Below is a small trained network, with its code and all its weights. Each question gives an input and a target symbol and asks what happens when units are switched off, that is, made to give their printed mean instead of their output.

import numpy as np


def w(rows, s, z=0):
    codes = np.array(rows[::2]) - 128.0
    scale = np.full(codes.shape[1], s)
    scale[-1] = z or s
    return codes * scale


def f(y):
    return y / 2 * (1 + np.tanh(0.7978845608 * (y + 0.044715 * y**3)))


def softmax(a):
    e = np.exp(a - a.max(-1, keepdims=True))
    return e / e.sum(-1, keepdims=True)


def log_softmax(a):
    a = a - a.max(-1, keepdims=True)
    return a - np.log(np.exp(a).sum(-1, keepdims=True))


def net(x, mask):
    ids = ['εηλπτφψ'.index(c) for c in x.split()]
    T = len(ids)
    res = E[ids] + P[:T]
    u = 0
    for l in range(3):
        r = res
        for j in range(2):
            rows = slice(3 * j, 3 * j + 3)
            q, k, v = (r @ M[l][rows].T for M in (Q, K, V))
            z = softmax(np.where(np.tri(T) > 0, q @ k.T / 3**0.5, -1e9)) @ v
            o = O[l][rows]
            res = res + np.where(mask[u + j], z, o[:, -1]) @ o[:, :-1]
        u += 2
        y = f(res @ A[l][:, :-1].T + A[l][:, -1])
        res = res + np.where(mask[u : u + 8], y, B[l][:, -1]) @ B[l][:, :-1]
        u += 8
    return log_softmax(res[-1] @ U[:, :-1].T + U[:, -1])


Q, K, V, O, A, B = {}, {}, {}, {}, {}, {}
E = w([
[209,226,177,201,109,171],'ε',
[117,153,85,135,79,150],'η',
[164,79,153,109,116,188],'λ',
[42,141,114,103,112,197],'π',
[86,252,126,78,159,120],'τ',
[206,103,76,121,83,130],'φ',
[213,235,70,165,99,82],'ψ',
],0.019)
P = w([
[29,59,166,92,126,42],'0',
[79,96,66,210,191,70],'1',
[83,129,52,195,218,109],'2',
[98,138,44,177,212,133],'3',
[100,153,43,161,202,151],'4',
[115,150,49,144,189,159],'5',
[136,140,53,118,173,164],'6',
[156,140,61,100,149,161],'7',
[164,143,89,84,125,154],'8',
[177,153,108,71,99,149],'9',
[188,167,130,55,83,147],'10',
[193,185,155,48,60,144],'11',
[201,186,173,30,40,153],'12',
[230,190,159,2,21,109],'13',
],0.0089)
Q[0] = w([
[92,118,155,145,106,116],'L0H0',
[112,128,128,136,118,147],'L0H0',
[116,121,203,139,121,113],'L0H0',
[76,176,253,155,156,78],'L0H1',
[88,102,209,147,109,70],'L0H1',
[182,138,186,64,184,10],'L0H1',
],0.0071)
K[0] = w([
[124,96,148,150,100,139],'L0H0',
[121,182,130,143,115,148],'L0H0',
[130,163,151,138,65,138],'L0H0',
[158,127,108,165,81,112],'L0H1',
[123,112,192,183,118,58],'L0H1',
[142,93,152,172,9,193],'L0H1',
],0.012)
V[0] = w([
[99,171,69,152,162,204],'L0H0',
[108,134,143,59,122,86],'L0H0',
[86,55,64,2,192,65],'L0H0',
[115,144,96,151,95,81],'L0H1',
[113,111,86,179,107,137],'L0H1',
[124,94,55,207,116,186],'L0H1',
],0.0097)
O[0] = w([
[215,155,207,38,117,214,254],'L0H0',
[121,192,187,254,85,152,118],'L0H0',
[81,187,121,211,58,156,109],'L0H0',
[126,101,184,156,131,119,156],'L0H1',
[159,86,72,183,70,190,126],'L0H1',
[199,95,98,95,130,109,124],'L0H1',
],0.0066,0.0074)
A[0] = w([
[90,179,129,92,192,160,154],'L0N0',
[57,153,1,112,33,71,255],'L0N1',
[78,73,159,90,38,161,196],'L0N2',
[167,165,85,161,101,86,221],'L0N3',
[125,186,150,68,148,125,198],'L0N4',
[200,159,196,155,119,106,210],'L0N5',
[133,171,82,206,101,162,135],'L0N6',
[58,92,162,60,132,91,96],'L0N7',
],0.0078,0.004)
B[0] = w([
[157,67,23,161,82,49,207],'L0N0',
[89,132,179,51,231,183,188],'L0N1',
[145,87,158,42,126,163,177],'L0N2',
[171,214,189,97,183,167,191],'L0N3',
[25,189,21,3,95,69,254],'L0N4',
[158,42,157,31,122,172,217],'L0N5',
[167,172,185,152,152,90,162],'L0N6',
[43,115,101,152,86,183,128],'L0N7',
],0.0064,0.0084)
Q[1] = w([
[121,166,187,143,144,56],'L1H0',
[165,49,106,98,171,94],'L1H0',
[119,86,178,51,114,79],'L1H0',
[110,146,157,3,104,174],'L1H1',
[148,165,141,174,121,99],'L1H1',
[123,119,199,141,86,33],'L1H1',
],0.006)
K[1] = w([
[181,142,211,90,81,104],'L1H0',
[171,110,238,77,112,104],'L1H0',
[122,104,96,149,69,104],'L1H0',
[122,170,163,2,46,176],'L1H1',
[95,112,93,170,232,132],'L1H1',
[33,129,225,193,212,72],'L1H1',
],0.0051)
V[1] = w([
[120,186,39,167,54,144],'L1H0',
[91,81,178,88,112,147],'L1H0',
[142,168,116,67,153,87],'L1H0',
[187,117,255,106,151,149],'L1H1',
[179,194,158,102,101,102],'L1H1',
[157,211,170,106,133,97],'L1H1',
],0.0095)
O[1] = w([
[189,37,203,25,63,105,155],'L1H0',
[204,217,81,209,129,163,131],'L1H0',
[112,77,170,150,180,190,240],'L1H0',
[131,143,5,158,137,122,150],'L1H1',
[136,20,102,223,46,127,248],'L1H1',
[152,1,143,40,175,70,241],'L1H1',
],0.0068,0.011)
A[1] = w([
[193,144,178,165,196,42,132],'L1N0',
[103,192,161,93,180,87,4],'L1N1',
[161,67,96,105,173,72,86],'L1N2',
[2,103,121,173,163,141,108],'L1N3',
[184,155,114,119,149,161,155],'L1N4',
[82,178,99,215,99,193,161],'L1N5',
[119,151,201,149,93,149,195],'L1N6',
[138,186,137,95,146,99,28],'L1N7',
],0.0085,0.0033)
B[1] = w([
[155,139,126,160,135,167,141],'L1N0',
[134,196,76,177,156,128,140],'L1N1',
[74,114,126,151,88,86,255],'L1N2',
[1,101,90,174,154,145,149],'L1N3',
[92,120,123,93,146,133,196],'L1N4',
[164,66,112,98,209,104,150],'L1N5',
[179,124,99,123,199,121,136],'L1N6',
[216,127,55,187,77,158,128],'L1N7',
],0.0084,0.0094)
Q[2] = w([
[166,165,171,153,145,237],'L2H0',
[125,147,126,25,254,144],'L2H0',
[105,156,171,194,136,147],'L2H0',
[82,166,160,97,10,194],'L2H1',
[124,114,29,97,171,170],'L2H1',
[80,216,99,157,71,105],'L2H1',
],0.0068)
K[2] = w([
[87,133,152,136,146,141],'L2H0',
[145,96,126,99,119,174],'L2H0',
[108,153,139,225,168,70],'L2H0',
[152,112,129,112,106,130],'L2H1',
[117,161,88,164,70,133],'L2H1',
[132,111,83,139,245,139],'L2H1',
],0.012)
V[2] = w([
[197,243,131,43,116,88],'L2H0',
[198,76,202,37,90,140],'L2H0',
[37,112,122,133,69,53],'L2H0',
[199,2,96,113,139,154],'L2H1',
[33,220,32,48,28,45],'L2H1',
[35,150,160,194,108,177],'L2H1',
],0.0065)
O[2] = w([
[151,13,132,121,162,58,103],'L2H0',
[110,199,26,178,147,118,253],'L2H0',
[123,145,120,76,126,254,109],'L2H0',
[170,136,163,116,205,125,215],'L2H1',
[66,163,209,147,41,96,194],'L2H1',
[172,101,54,70,16,128,67],'L2H1',
],0.0073,0.013)
A[2] = w([
[254,116,221,129,108,203,133],'L2N0',
[186,186,140,43,52,104,79],'L2N1',
[71,174,167,122,172,130,40],'L2N2',
[82,120,107,105,141,83,5],'L2N3',
[79,49,142,173,122,193,137],'L2N4',
[222,88,139,161,192,121,165],'L2N5',
[193,159,161,211,126,83,152],'L2N6',
[220,177,126,79,98,94,148],'L2N7',
],0.0088,0.0034)
B[2] = w([
[152,141,150,210,142,130,163],'L2N0',
[247,197,169,115,119,255,196],'L2N1',
[116,97,150,248,132,182,190],'L2N2',
[150,42,116,201,154,190,197],'L2N3',
[180,87,199,221,199,41,173],'L2N4',
[35,164,155,58,124,80,253],'L2N5',
[48,72,162,246,163,212,134],'L2N6',
[139,109,79,161,191,237,192],'L2N7',
],0.0065,0.0056)
U = w([
[134,125,125,169,191,139,175],'ε',
[123,147,140,41,114,97,229],'η',
[142,16,134,128,105,109,20],'λ',
[155,103,249,112,107,113,127],'π',
[115,238,72,193,119,132,116],'τ',
[106,114,60,174,96,99,83],'φ',
[179,146,163,91,119,183,1],'ψ',
],0.011,0.0069)

Each question gives the input, a string of symbols that net reads in full, and the target symbol t.
The units are the heads (3 rows each of Q, K, V and O) and the neurons (one row each of A and B). Each row of codes is followed by its name. A weight is (code - 128) times the scale printed after its matrix; where a second scale follows, it is the last column's (O, A, B and U).
mask holds one flag per unit, layer by layer, with each layer's heads first. A switched-off unit (its flag False) gives its mean, the last column of its rows in O or B, instead of its output. The means were averaged over made-up inputs and are rounded, as every weight is.
A unit's drop is (log p(t) with every unit on - log p(t) with that unit switched off) / (log p(t) with every unit on - log p(t) with every unit switched off).
The circuit of an input: a set's keep is (log p(t) with only the set's units on - log p(t) with every unit switched off) / (log p(t) with every unit on - log p(t) with every unit switched off). Starting from the 12 units with the biggest drops (on a tie, the unit counted first), units are removed one at a time, each time the one whose removal leaves the highest keep (on an exact tie, the one counted first), for as long as the keep stays at least 0.8.
circuit, biggest first: the units of the circuit, biggest drop first
unit that matters most: the unit with the biggest drop
k most important neurons: the k neurons with the biggest drops, biggest first
k most important neurons of layer l: the k neurons of layer l with the biggest drops, biggest first
which heads matter: for each layer, one digit per head in row order, 1 if its drop is at least 0.15 and else 0, layers parted by /
input λ τ ε φ, target φ: unit that matters most => L2H1
input τ η π η φ ψ ψ η, target λ: which heads matter => 01 / 01 / 00
input π π τ φ, target π: which heads matter => 00 / 00 / 10
input λ λ π ε η π λ π φ, target ε: which heads matter => 01 / 11 / 11
input ψ τ φ, target π: 3 most important neurons => L0N4, L0N0, L0N1
input τ π ψ η π ε, target ψ: which heads matter => 01 / 00 / 01
input φ ψ φ ε π τ ε η η π τ τ, target π: 2 most important neurons of layer 0 => L0N4, L0N5
input τ η φ η η π η ε η ψ ε τ π τ, target ψ: 2 most important neurons => L2N1, L0N4
input π π τ, target ψ: circuit, biggest first => L2H0, L0H0, L2N1, L2H1
input τ λ λ τ ε φ η φ τ λ ε η, target φ: circuit, biggest first => L0N5, L1H1
input ψ π φ ψ, target η: which heads matter => 10 / 11 / 11
input π τ ψ ε ε ψ π ψ λ λ, target τ: which heads matter => 00 / 11 / 10
input λ ψ φ τ λ, target π: 3 most important neurons => L0N4, L1N5, L0N0
input φ λ τ ε, target π: 2 most important neurons => L0N4, L0N1
input π φ φ η τ φ π ψ π φ φ λ τ ε, target ε: circuit, biggest first => L2H1
input η τ ε ε ε π τ π η π τ π π ψ, target ψ: 2 most important neurons of layer 0 => L0N2, L0N5
input ε η π η, target η: 4 most important neurons of layer 1 => L1N5, L1N4, L1N2, L1N0
input ε τ φ ψ π λ λ ψ ψ π, target λ: 2 most important neurons => L0N5, L0N3
input ψ τ ε, target π: which heads matter => 01 / 10 / 10
input ε ε π τ π ε η ε τ π η τ φ ψ, target ε: which heads matter => 00 / 00 / 11
input π φ π ε ψ ε τ, target φ: 2 most important neurons of layer 2 => L2N3, L2N5
input φ τ ψ, target π: which heads matter => 00 / 11 / 10
input π τ φ π τ τ φ π π ψ φ π, target ε: most important neuron => L0N5
input η η τ ψ η τ η τ ψ λ λ λ ε, target τ: which heads matter => 10 / 01 / 10
input π η φ ψ η τ π, target π: which heads matter => 01 / 00 / 01
input ψ τ π ε λ η, target τ: circuit, biggest first => L0N5, L1H1
input λ ε φ φ, target η: 2 most important neurons => L2N5, L1N5
